Below are the code and all the weights of a small trained network. Each question names an input and a class and asks about switching units off, where a switched-off unit gives its printed mean instead of its output.

import numpy as np


def w(rows, s, z=0):
    codes = np.array(rows[::2]) - 128.0
    scale = np.full(codes.shape[1], s)
    scale[-1] = z or s
    return codes * scale


def f(y):
    return y / 2 * (1 + np.tanh(0.7978845608 * (y + 0.044715 * y**3)))


def log_softmax(a):
    a = a - a.max(-1, keepdims=True)
    return a - np.log(np.exp(a).sum(-1, keepdims=True))


def net(x, mask):
    res = np.array(x, float).reshape(1, 6) / 4 @ E
    y = f(res @ A[0][:, :-1].T + A[0][:, -1])
    res = res + np.where(mask, y, B[0][:, -1]) @ B[0][:, :-1]
    return log_softmax(res[-1] @ U[:, :-1].T + U[:, -1])


A, B = {}, {}
E = w([
[127,133,127,126],'x0',
[31,150,178,242],'x1',
[254,206,227,147],'x2',
[126,141,125,126],'x3',
[127,144,123,126],'x4',
[214,143,30,234],'x5',
],0.0097)
A[0] = w([
[85,148,96,137,151],'neuron 0',
[71,106,116,100,198],'neuron 1',
[102,169,166,210,183],'neuron 2',
[57,128,154,117,160],'neuron 3',
[116,69,79,161,119],'neuron 4',
[150,149,138,79,164],'neuron 5',
[173,152,203,84,195],'neuron 6',
[110,122,139,136,91],'neuron 7',
[185,152,104,192,99],'neuron 8',
[176,123,79,156,195],'neuron 9',
[77,156,188,121,117],'neuron 10',
[140,123,57,34,255],'neuron 11',
[157,92,104,78,226],'neuron 12',
[88,144,35,153,181],'neuron 13',
[88,114,99,90,237],'neuron 14',
[130,90,3,183,178],'neuron 15',
[72,161,113,73,167],'neuron 16',
],0.019,0.0054)
B[0] = w([
[87,126,149,162,177],'neuron 0',
[86,66,141,133,216],'neuron 1',
[64,75,115,177,229],'neuron 2',
[161,70,194,208,216],'neuron 3',
[117,151,176,137,188],'neuron 4',
[191,80,157,74,174],'neuron 5',
[171,144,158,129,211],'neuron 6',
[124,126,125,187,139],'neuron 7',
[100,97,6,114,211],'neuron 8',
[128,166,34,109,205],'neuron 9',
[194,141,113,177,196],'neuron 10',
[100,103,88,22,245],'neuron 11',
[126,122,92,46,201],'neuron 12',
[83,154,158,115,217],'neuron 13',
[42,48,99,87,211],'neuron 14',
[91,187,167,108,251],'neuron 15',
[158,57,122,143,198],'neuron 16',
],0.011,0.017)
U = w([
[93,9,26,102,253],'0',
[246,130,191,34,137],'1',
[99,12,116,135,16],'2',
[222,156,178,224,165],'3',
[75,134,85,47,58],'4',
[230,158,19,93,103],'5',
[55,178,154,150,82],'6',
],0.011,0.0057)

Each question gives the input, the list of numbers given to net, and the class t.
The units are the neurons (one row each of A and B). Each row of codes is followed by its name. A weight is (code - 128) times the scale printed after its matrix; where a second scale follows, it is the last column's (A, B and U).
mask holds one flag per neuron, in row order. A switched-off neuron (its flag False) gives its mean, the last column of its row in B, instead of its output. The means were averaged over made-up inputs and are rounded, as every weight is.
A unit's drop is (log p(t) with every unit on - log p(t) with that unit switched off) / (log p(t) with every unit on - log p(t) with every unit switched off).
The circuit of an input: a set's keep is (log p(t) with only the set's units on - log p(t) with every unit switched off) / (log p(t) with every unit on - log p(t) with every unit switched off). Starting from the 12 units with the biggest drops (on a tie, the unit counted first), units are removed one at a time, each time the one whose removal leaves the highest keep (on an exact tie, the one counted first), for as long as the keep stays at least 0.8.
units of the circuit, in order: the units of the circuit, biggest drop first
k most important neurons: the k neurons with the biggest drops, biggest first
drop of u: that unit's drop, to one decimal
input [-4,-3,-8,2,2,3], class 4: units of the circuit, in order => [neuron 15]
input [4,-3,1,5,-1,3], class 5: units of the circuit, in order => [neuron 14; neuron 2]
input [7,5,0,-6,5,-1], class 2: 3 most important neurons => [neuron 2; neuron 6; neuron 15]
input [1,7,6,5,7,0], class 3: 3 most important neurons => [neuron 11; neuron 14; neuron 10]
input [4,-3,1,-3,-2,3], class 5: 2 most important neurons => [neuron 14; neuron 2]
input [0,4,0,0,-8,7], class 6: 2 most important neurons => [neuron 15; neuron 11]
input [-1,6,-6,-5,2,1], class 6: 2 most important neurons => [neuron 15; neuron 13]
input [-7,7,0,5,-5,-3], class 2: 2 most important neurons => [neuron 2; neuron 6]
input [-7,7,7,0,-3,0], class 3: 3 most important neurons => [neuron 11; neuron 14; neuron 10]
input [-8,-4,1,4,-2,7], class 5: 2 most important neurons => [neuron 14; neuron 9]
input [-3,8,1,-5,-6,-1], class 3: 2 most important neurons => [neuron 14; neuron 11]
input [8,6,-4,-1,-1,-5], class 2: drop of neuron 10 => 0.0
input [0,1,1,-2,-8,-6], class 3: drop of neuron 8 => 0.1
input [-6,-7,1,5,-8,-8], class 1: units of the circuit, in order => [neuron 6]
input [-4,-2,0,6,0,3], class 4: drop of neuron 10 => 0.2
